Below is a small trained network, with its code and all its weights. Each question gives an input and a class and asks what happens when units are switched off, that is, made to give their printed mean instead of their output.

import numpy as np


def w(rows, s, z=0):
    codes = np.array(rows[::2]) - 128.0
    scale = np.full(codes.shape[1], s)
    scale[-1] = z or s
    return codes * scale


def f(y):
    return np.maximum(y, 0)


def log_softmax(a):
    a = a - a.max(-1, keepdims=True)
    return a - np.log(np.exp(a).sum(-1, keepdims=True))


def net(x, mask):
    res = np.array(x, float).reshape(1, 8) / 4 @ E
    y = f(res @ A[0][:, :-1].T + A[0][:, -1])
    res = res + np.where(mask, y, B[0][:, -1]) @ B[0][:, :-1]
    return log_softmax(res[-1] @ U[:, :-1].T + U[:, -1])


A, B = {}, {}
E = w([
[252,110,83,94,13],'x0',
[129,125,126,129,128],'x1',
[127,126,127,130,127],'x2',
[43,218,30,51,98],'x3',
[131,126,128,127,127],'x4',
[88,215,241,186,1],'x5',
[39,6,171,38,60],'x6',
[177,175,203,19,168],'x7',
],0.0052)
A[0] = w([
[84,40,148,79,89,77],'N1',
[65,56,140,72,93,82],'N2',
[97,182,40,74,97,175],'N3',
[86,58,141,65,78,78],'N4',
[81,179,29,78,90,70],'N5',
[162,128,132,71,147,154],'N6',
[57,185,49,89,101,171],'N7',
[90,89,91,245,103,190],'N8',
[72,182,36,88,84,71],'N9',
[180,199,98,169,160,34],'N10',
[209,54,211,198,122,97],'N11',
[148,187,205,29,181,253],'N12',
[190,79,180,187,124,169],'N13',
[186,134,69,100,65,179],'N14',
[151,204,136,173,137,85],'N15',
[179,201,106,183,166,18],'N16',
[157,189,223,53,157,170],'N17',
[164,50,48,92,224,57],'N18',
[82,69,178,83,81,75],'N19',
[41,78,173,93,135,108],'N20',
[192,59,155,162,172,128],'N21',
[105,197,253,181,36,19],'N22',
[73,105,64,247,86,198],'N23',
[81,53,142,60,79,67],'N24',
[70,97,58,224,73,208],'N25',
[37,146,138,124,237,138],'N26',
[80,44,159,91,94,71],'N27',
[85,59,154,71,88,64],'N28',
[238,128,65,79,37,81],'N29',
[80,60,150,75,88,54],'N30',
[175,200,109,182,161,26],'N31',
[105,177,251,201,42,75],'N32',
[211,40,192,193,147,84],'N33',
[89,85,65,236,113,250],'N34',
[192,36,177,210,136,115],'N35',
[178,45,71,69,232,66],'N36',
[165,45,64,92,227,29],'N37',
[15,184,148,150,240,164],'N38',
[211,111,92,97,53,194],'N39',
[241,104,70,91,53,125],'N40',
[162,51,41,93,231,66],'N41',
[82,61,162,75,92,74],'N42',
[178,182,205,46,173,230],'N43',
],0.0055,0.0037)
B[0] = w([
[179,181,101,173,173,175],'N1',
[176,176,104,174,170,178],'N2',
[101,145,200,74,187,211],'N3',
[178,178,100,187,178,175],'N4',
[84,200,200,54,201,179],'N5',
[132,80,119,138,87,170],'N6',
[118,141,180,85,190,214],'N7',
[169,46,102,51,121,223],'N8',
[94,200,187,47,209,179],'N9',
[204,188,94,193,196,160],'N10',
[76,211,162,52,180,196],'N11',
[167,21,98,93,97,250],'N12',
[77,174,168,60,168,201],'N13',
[92,64,212,175,151,204],'N14',
[182,170,63,160,135,165],'N15',
[212,199,76,194,199,159],'N16',
[157,30,74,78,88,211],'N17',
[49,211,73,150,13,199],'N18',
[186,173,78,178,154,174],'N19',
[175,129,121,189,166,186],'N20',
[86,185,143,76,145,186],'N21',
[56,199,38,149,12,208],'N22',
[171,59,101,63,118,237],'N23',
[177,179,95,182,178,175],'N24',
[169,62,99,53,127,236],'N25',
[90,45,198,225,111,214],'N26',
[182,185,94,164,179,171],'N27',
[195,192,76,196,184,169],'N28',
[68,70,223,254,150,196],'N29',
[212,208,65,197,193,165],'N30',
[224,206,67,196,200,159],'N31',
[74,177,57,114,38,224],'N32',
[80,224,169,49,188,191],'N33',
[179,41,115,56,120,252],'N34',
[90,191,184,44,189,198],'N35',
[86,177,82,146,49,204],'N36',
[44,230,59,156,23,188],'N37',
[116,28,185,234,121,240],'N38',
[81,70,208,201,140,219],'N39',
[78,76,204,222,142,206],'N40',
[56,194,82,148,24,207],'N41',
[205,185,73,187,184,172],'N42',
[182,19,79,69,85,236],'N43',
],0.0053,0.0049)
U = w([
[243,201,66,215,204,80],'0',
[40,197,66,141,2,88],'1',
[140,95,144,111,133,254],'2',
[76,190,207,26,212,75],'3',
[82,46,216,247,134,69],'4',
[153,101,121,108,127,207],'5',
[204,36,76,39,98,76],'6',
],0.0094,0.0074)

Each question gives the input, the list of numbers given to net, and the class t.
The units are the neurons (one row each of A and B). Each row of codes is followed by its name. A weight is (code - 128) times the scale printed after its matrix; where a second scale follows, it is the last column's (A, B and U).
mask holds one flag per neuron, in row order. A switched-off neuron (its flag False) gives its mean, the last column of its row in B, instead of its output. The means were averaged over made-up inputs and are rounded, as every weight is.
A unit's drop is (log p(t) with every unit on - log p(t) with that unit switched off) / (log p(t) with every unit on - log p(t) with every unit switched off).
The circuit of an input: a set's keep is (log p(t) with only the set's units on - log p(t) with every unit switched off) / (log p(t) with every unit on - log p(t) with every unit switched off). Starting from the 12 units with the biggest drops (on a tie, the unit counted first), units are removed one at a time, each time the one whose removal leaves the highest keep (on an exact tie, the one counted first), for as long as the keep stays at least 0.8.
units of the circuit, in order: the units of the circuit, biggest drop first
unit that matters most: the unit with the biggest drop
k most important neurons: the k neurons with the biggest drops, biggest first
drop when u is switched off: that unit's drop, to one decimal
input [2,-4,-5,-5,3,5,0,6], class 6: units of the circuit, in order -> N43, N17
input [4,5,-4,-8,4,7,2,7], class 3: units of the circuit, in order -> N11
input [-7,6,-1,7,-6,1,0,-5], class 3: units of the circuit, in order -> N9, N7
input [0,3,4,-4,6,7,-4,1], class 1: units of the circuit, in order -> N22, N32
input [7,0,4,-8,-2,-5,5,8], class 3: 3 most important neurons -> N33, N11, N35
input [8,5,-7,3,-3,-1,1,5], class 4: units of the circuit, in order -> N29, N40, N39
input [0,-6,-5,-7,-2,5,6,3], class 3: units of the circuit, in order -> N11, N33
input [5,3,-4,-6,3,8,-5,2], class 1: 2 most important neurons -> N22, N32
input [-5,4,0,3,0,0,2,-1], class 4: 2 most important neurons -> N38, N26
input [7,2,-3,-4,6,7,-3,-8], class 6: 4 most important neurons -> N8, N23, N25, N34
input [4,4,-8,3,-6,6,-3,8], class 6: units of the circuit, in order -> N43, N17
input [-8,4,-5,-5,-2,-3,5,5], class 4: 2 most important neurons -> N26, N38
input [-8,5,3,-7,-4,-8,7,7], class 1: units of the circuit, in order -> N37, N18, N36
input [-8,-3,-6,2,7,1,-7,6], class 4: units of the circuit, in order -> N38
input [-5,6,-3,8,5,6,7,-7], class 3: units of the circuit, in order -> N9, N7
input [6,-1,7,-6,0,3,-5,5], class 3: 2 most important neurons -> N11, N33
input [6,3,1,-2,0,6,-3,3], class 1: 3 most important neurons -> N22, N32, N38
input [-8,8,8,1,5,5,-4,8], class 2: drop when N40 is switched off -> 0.2
input [2,6,7,-3,-4,1,-4,-7], class 6: drop when N8 is switched off -> 0.2
input [4,-2,-7,8,3,-7,8,1], class 0: drop when N23 is switched off -> 0.0
input [2,-8,2,-7,-1,8,-3,8], class 1: unit that matters most -> N22
